Below are the code and all the weights of a small trained network. Each question names an input and a class and asks about switching units off, where a switched-off unit gives its printed mean instead of its output.

import numpy as np


def w(rows, s, z=0):
    codes = np.array(rows[::2]) - 128.0
    scale = np.full(codes.shape[1], s)
    scale[-1] = z or s
    return codes * scale


def norm(h):
    return h / np.sqrt((h * h).mean(-1, keepdims=True) + 1e-5)


def f(y):
    return y / 2 * (1 + np.tanh(0.7978845608 * (y + 0.044715 * y**3)))


def log_softmax(a):
    a = a - a.max(-1, keepdims=True)
    return a - np.log(np.exp(a).sum(-1, keepdims=True))


def net(x, mask):
    res = np.array(x, float).reshape(1, 5) / 4 @ E
    u = 0
    for l in range(4):
        y = f(norm(res) @ A[l][:, :-1].T + A[l][:, -1])
        res = res + np.where(mask[u : u + 10], y, B[l][:, -1]) @ B[l][:, :-1]
        u += 10
    return log_softmax(norm(res)[-1] @ U[:, :-1].T + U[:, -1])


A, B = {}, {}
E = w([
[150,153,40,90,124,59],'x0',
[127,129,128,130,128,130],'x1',
[112,2,95,98,114,152],'x2',
[111,119,145,106,212,99],'x3',
[85,145,168,31,99,108],'x4',
],0.0074)
A[0] = w([
[194,147,250,150,87,172,29],'0.n1',
[176,207,189,127,126,128,13],'0.n2',
[77,159,103,160,154,137,89],'0.n3',
[140,169,77,121,164,180,11],'0.n4',
[177,127,131,123,63,175,24],'0.n5',
[133,58,107,94,120,162,4],'0.n6',
[93,172,103,165,135,130,72],'0.n7',
[143,146,118,144,34,151,49],'0.n8',
[30,117,155,55,115,101,152],'0.n9',
[162,81,142,148,101,78,41],'0.n10',
],0.011,0.0029)
B[0] = w([
[118,150,160,137,124,62,241],'0.n1',
[214,140,153,90,102,137,207],'0.n2',
[153,148,148,119,138,188,135],'0.n3',
[123,124,148,92,79,150,122],'0.n4',
[89,87,123,95,187,149,158],'0.n5',
[203,82,123,129,138,135,178],'0.n6',
[166,151,160,107,111,143,143],'0.n7',
[73,149,129,95,255,184,184],'0.n8',
[106,163,130,165,74,234,254],'0.n9',
[175,184,189,129,101,114,123],'0.n10',
],0.009,0.005)
A[1] = w([
[115,118,101,118,104,71,59],'1.n1',
[185,60,121,82,112,126,209],'1.n2',
[155,128,113,181,196,157,63],'1.n3',
[72,117,124,102,206,125,109],'1.n4',
[164,127,105,154,166,133,69],'1.n5',
[154,113,139,148,153,135,4],'1.n6',
[131,159,10,118,121,144,129],'1.n7',
[129,48,206,161,124,139,27],'1.n8',
[87,98,187,193,111,133,80],'1.n9',
[167,96,116,206,105,90,138],'1.n10',
],0.013,0.0024)
B[1] = w([
[138,112,135,134,56,70,116],'1.n1',
[149,167,206,78,223,139,209],'1.n2',
[114,244,79,50,51,178,237],'1.n3',
[112,212,153,115,204,166,185],'1.n4',
[53,130,162,102,97,150,179],'1.n5',
[96,139,147,133,113,133,140],'1.n6',
[66,137,240,155,156,40,253],'1.n7',
[142,111,184,126,123,56,244],'1.n8',
[47,149,205,148,147,73,225],'1.n9',
[40,130,187,26,1,210,203],'1.n10',
],0.0069,0.0043)
A[2] = w([
[46,83,67,209,234,148,116],'2.n1',
[123,47,132,106,161,155,149],'2.n2',
[104,171,192,170,150,181,254],'2.n3',
[77,206,123,135,54,172,66],'2.n4',
[220,80,147,186,142,40,211],'2.n5',
[97,71,137,163,102,104,152],'2.n6',
[180,170,136,102,194,186,208],'2.n7',
[176,162,63,163,118,254,199],'2.n8',
[114,62,106,66,145,99,110],'2.n9',
[89,113,162,179,121,139,87],'2.n10',
],0.0093,0.002)
B[2] = w([
[141,122,36,105,183,119,136],'2.n1',
[233,212,161,92,69,150,145],'2.n2',
[112,93,1,81,163,81,254],'2.n3',
[133,64,164,111,47,139,211],'2.n4',
[57,147,151,28,38,165,135],'2.n5',
[186,181,172,86,191,53,133],'2.n6',
[134,80,101,56,172,187,190],'2.n7',
[111,110,132,89,131,34,161],'2.n8',
[153,91,202,207,98,158,129],'2.n9',
[182,144,31,68,116,74,150],'2.n10',
],0.007,0.009)
A[3] = w([
[90,126,195,144,133,156,14],'3.n1',
[185,157,89,166,131,88,93],'3.n2',
[101,148,60,102,142,101,70],'3.n3',
[248,184,135,147,129,139,250],'3.n4',
[106,132,183,139,157,135,61],'3.n5',
[87,105,163,111,74,81,109],'3.n6',
[114,113,137,149,121,53,174],'3.n7',
[100,174,105,101,148,136,112],'3.n8',
[110,130,113,139,175,171,98],'3.n9',
[91,60,148,124,160,143,14],'3.n10',
],0.013,0.0022)
B[3] = w([
[132,194,128,141,115,116,151],'3.n1',
[154,132,97,219,68,155,115],'3.n2',
[170,141,155,122,189,167,181],'3.n3',
[149,9,255,121,142,140,176],'3.n4',
[119,128,118,168,122,109,149],'3.n5',
[109,121,56,145,131,95,254],'3.n6',
[113,174,134,112,239,64,169],'3.n7',
[162,109,66,157,140,161,200],'3.n8',
[112,229,111,129,184,140,142],'3.n9',
[216,203,120,179,147,126,151],'3.n10',
],0.0096,0.0068)
U = w([
[230,92,220,108,109,131,118],'0',
[102,103,126,67,144,113,254],'1',
[114,152,142,160,151,34,135],'2',
[79,124,88,93,46,166,114],'3',
[153,134,84,105,189,186,103],'4',
[152,80,89,172,136,137,63],'5',
[134,56,109,255,135,155,19],'6',
],0.014,0.0076)

Each question gives the input, the list of numbers given to net, and the class t.
The units are the neurons (one row each of A and B). Each row of codes is followed by its name. A weight is (code - 128) times the scale printed after its matrix; where a second scale follows, it is the last column's (A, B and U).
mask holds one flag per neuron, layer by layer. A switched-off neuron (its flag False) gives its mean, the last column of its row in B, instead of its output. The means were averaged over made-up inputs and are rounded, as every weight is.
A unit's drop is (log p(t) with every unit on - log p(t) with that unit switched off) / (log p(t) with every unit on - log p(t) with every unit switched off).
The circuit of an input: a set's keep is (log p(t) with only the set's units on - log p(t) with every unit switched off) / (log p(t) with every unit on - log p(t) with every unit switched off). Starting from the 12 units with the biggest drops (on a tie, the unit counted first), units are removed one at a time, each time the one whose removal leaves the highest keep (on an exact tie, the one counted first), for as long as the keep stays at least 0.8.
circuit, biggest first: the units of the circuit, biggest drop first
most important unit: the unit with the biggest drop
top k neurons: the k neurons with the biggest drops, biggest first
top k neurons in layer l: the k neurons of layer l with the biggest drops, biggest first
input [-2,-2,5,-8,7], class 4: most important unit	0.n8
input [-2,1,5,-5,-8], class 3: top 2 neurons	(1.n10, 1.n3)
input [2,5,-6,-7,4], class 4: circuit, biggest first	(0.n8, 3.n8)
input [-7,0,6,-4,-4], class 2: top 2 neurons	(1.n9, 1.n8)
input [-7,-4,-2,4,8], class 3: top 2 neurons in layer 0	(0.n9, 0.n6)
input [5,0,0,3,-3], class 2: top 2 neurons	(0.n8, 1.n7)
input [-8,1,-5,-7,-1], class 2: top 2 neurons	(0.n1, 1.n9)
input [6,0,-7,2,4], class 0: top 2 neurons	(0.n2, 3.n4)
input [0,3,6,-2,7], class 3: top 2 neurons	(0.n9, 0.n2)
input [-1,0,3,6,5], class 4: top 4 neurons	(1.n10, 1.n3, 0.n2, 3.n3)
input [-3,-5,-6,-8,-1], class 4: circuit, biggest first	(0.n8, 3.n8)
input [-8,-7,0,-8,3], class 2: top 3 neurons	(0.n1, 1.n9, 1.n8)
input [-6,4,-3,0,-7], class 3: top 3 neurons in layer 1	(1.n10, 1.n3, 1.n7)
input [-6,5,8,5,8], class 0: most important unit	0.n6
input [-6,5,0,-3,-8], class 3: top 2 neurons	(1.n3, 1.n10)
input [2,-5,3,4,-6], class 3: top 2 neurons	(1.n10, 0.n8)
input [6,2,-6,3,2], class 0: top 2 neurons in layer 2	(2.n3, 2.n8)
input [3,6,-3,-5,7], class 3: top 2 neurons	(2.n4, 1.n2)
input [6,6,7,-7,3], class 0: top 3 neurons in layer 2	(2.n2, 2.n9, 2.n3)
input [7,-5,-3,5,3], class 2: most important unit	0.n8
input [-3,3,-6,-6,8], class 3: top 4 neurons in layer 0	(0.n9, 0.n6, 0.n1, 0.n8)
input [-8,4,0,-5,-2], class 2: top 2 neurons	(0.n1, 1.n9)
input [8,4,7,-7,-7], class 2: top 3 neurons	(1.n7, 0.n9, 0.n2)
input [-3,6,-5,-7,-3], class 4: top 2 neurons in layer 0	(0.n8, 0.n1)
input [6,-6,2,-3,7], class 3: top 2 neurons in layer 0	(0.n9, 0.n1)
